Below are the code and all the weights of a small trained network. Each question names an input and a class and asks about switching units off, where a switched-off unit gives its printed mean instead of its output.

import numpy as np


def w(rows, s, z=0):
    codes = np.array(rows[::2]) - 128.0
    scale = np.full(codes.shape[1], s)
    scale[-1] = z or s
    return codes * scale


def f(y):
    return y / 2 * (1 + np.tanh(0.7978845608 * (y + 0.044715 * y**3)))


def log_softmax(a):
    a = a - a.max(-1, keepdims=True)
    return a - np.log(np.exp(a).sum(-1, keepdims=True))


def net(x, mask):
    res = np.array(x, float).reshape(1, 5) / 4 @ E
    y = f(res @ A[0][:, :-1].T + A[0][:, -1])
    res = res + np.where(mask, y, B[0][:, -1]) @ B[0][:, :-1]
    return log_softmax(res[-1] @ U[:, :-1].T + U[:, -1])


A, B = {}, {}
E = w([
[94,231,219,145,117,118,139],'x0',
[144,103,133,118,254,214,155],'x1',
[53,49,114,176,126,83,131],'x2',
[211,108,222,116,145,95,64],'x3',
[155,146,218,60,97,134,207],'x4',
],0.0066)
A[0] = w([
[145,153,187,146,132,98,64,136],'neuron 1',
[143,137,141,145,103,111,128,64],'neuron 2',
[133,118,122,109,141,150,155,138],'neuron 3',
[59,63,69,157,92,88,126,105],'neuron 4',
[91,111,99,140,132,125,155,2],'neuron 5',
[144,50,127,130,99,82,112,140],'neuron 6',
[137,143,91,108,101,141,131,190],'neuron 7',
[102,150,154,129,101,128,131,108],'neuron 8',
[75,141,153,148,140,119,116,168],'neuron 9',
[128,76,218,129,253,152,154,154],'neuron 10',
[213,97,209,91,129,121,123,193],'neuron 11',
[116,157,171,116,95,115,148,155],'neuron 12',
[125,154,145,138,106,125,159,166],'neuron 13',
[186,139,172,137,130,107,94,146],'neuron 14',
[135,70,127,128,113,109,112,133],'neuron 15',
[130,188,240,95,30,100,187,181],'neuron 16',
[152,158,182,139,133,103,60,158],'neuron 17',
[132,138,141,130,176,159,131,150],'neuron 18',
[189,129,78,78,147,185,164,216],'neuron 19',
[101,105,102,141,120,117,127,159],'neuron 20',
[158,73,109,132,143,118,90,54],'neuron 21',
],0.015,0.0026)
B[0] = w([
[97,126,72,111,116,138,132,177],'neuron 1',
[125,142,132,98,142,154,129,132],'neuron 2',
[121,156,105,128,123,138,113,150],'neuron 3',
[77,42,146,198,144,123,120,228],'neuron 4',
[91,113,118,124,111,127,100,151],'neuron 5',
[145,126,189,126,147,135,125,182],'neuron 6',
[145,136,148,153,154,127,139,152],'neuron 7',
[160,139,135,120,135,135,131,143],'neuron 8',
[148,136,108,158,133,125,140,152],'neuron 9',
[177,195,66,204,136,126,148,245],'neuron 10',
[112,74,198,128,129,121,106,227],'neuron 11',
[178,138,137,126,132,125,123,165],'neuron 12',
[167,131,131,126,137,126,116,149],'neuron 13',
[73,102,119,89,125,134,123,178],'neuron 14',
[148,129,158,144,125,120,119,161],'neuron 15',
[254,188,168,139,131,123,133,243],'neuron 16',
[80,112,85,108,126,136,144,181],'neuron 17',
[127,132,99,159,117,111,141,170],'neuron 18',
[151,162,88,206,138,116,147,216],'neuron 19',
[112,104,146,161,132,127,132,164],'neuron 20',
[157,136,191,148,118,119,142,168],'neuron 21',
],0.026,0.011)
U = w([
[180,219,70,136,121,138,181,158],'0',
[18,73,78,148,126,135,114,153],'1',
[54,96,120,2,42,170,82,6],'2',
[168,124,222,112,122,119,95,167],'3',
],0.0079,0.0024)

Each question gives the input, the list of numbers given to net, and the class t.
The units are the neurons (one row each of A and B). Each row of codes is followed by its name. A weight is (code - 128) times the scale printed after its matrix; where a second scale follows, it is the last column's (A, B and U).
mask holds one flag per neuron, in row order. A switched-off neuron (its flag False) gives its mean, the last column of its row in B, instead of its output. The means were averaged over made-up inputs and are rounded, as every weight is.
A unit's drop is (log p(t) with every unit on - log p(t) with that unit switched off) / (log p(t) with every unit on - log p(t) with every unit switched off).
unit that matters most: the unit with the biggest drop
top k neurons: the k neurons with the biggest drops, biggest first
drop of u: that unit's drop, to one decimal
input [-4,-1,6,0,2], class 1: top 4 neurons -> neuron 16; neuron 4; neuron 11; neuron 12
input [-8,-4,7,-8,-5], class 1: unit that matters most -> neuron 4
input [6,-3,-8,1,2], class 3: top 3 neurons -> neuron 10; neuron 11; neuron 16
input [-2,-4,7,7,-4], class 1: top 4 neurons -> neuron 16; neuron 4; neuron 1; neuron 17
input [3,4,1,-4,-4], class 1: top 2 neurons -> neuron 16; neuron 10
input [0,6,8,-3,-1], class 1: top 2 neurons -> neuron 16; neuron 4
input [3,7,4,8,1], class 0: top 2 neurons -> neuron 10; neuron 4
input [-8,-1,7,-1,8], class 1: top 3 neurons -> neuron 16; neuron 4; neuron 12
input [1,-5,1,-6,4], class 3: top 2 neurons -> neuron 10; neuron 19
input [-7,3,-6,-7,-8], class 1: drop of neuron 10 -> 0.1
input [-5,-8,1,3,0], class 3: drop of neuron 6 -> 0.1
input [-8,-5,1,1,2], class 3: drop of neuron 6 -> 0.3
input [1,-6,7,-8,4], class 3: drop of neuron 8 -> 0.0
input [-7,-7,4,-6,-4], class 1: top neuron -> neuron 4
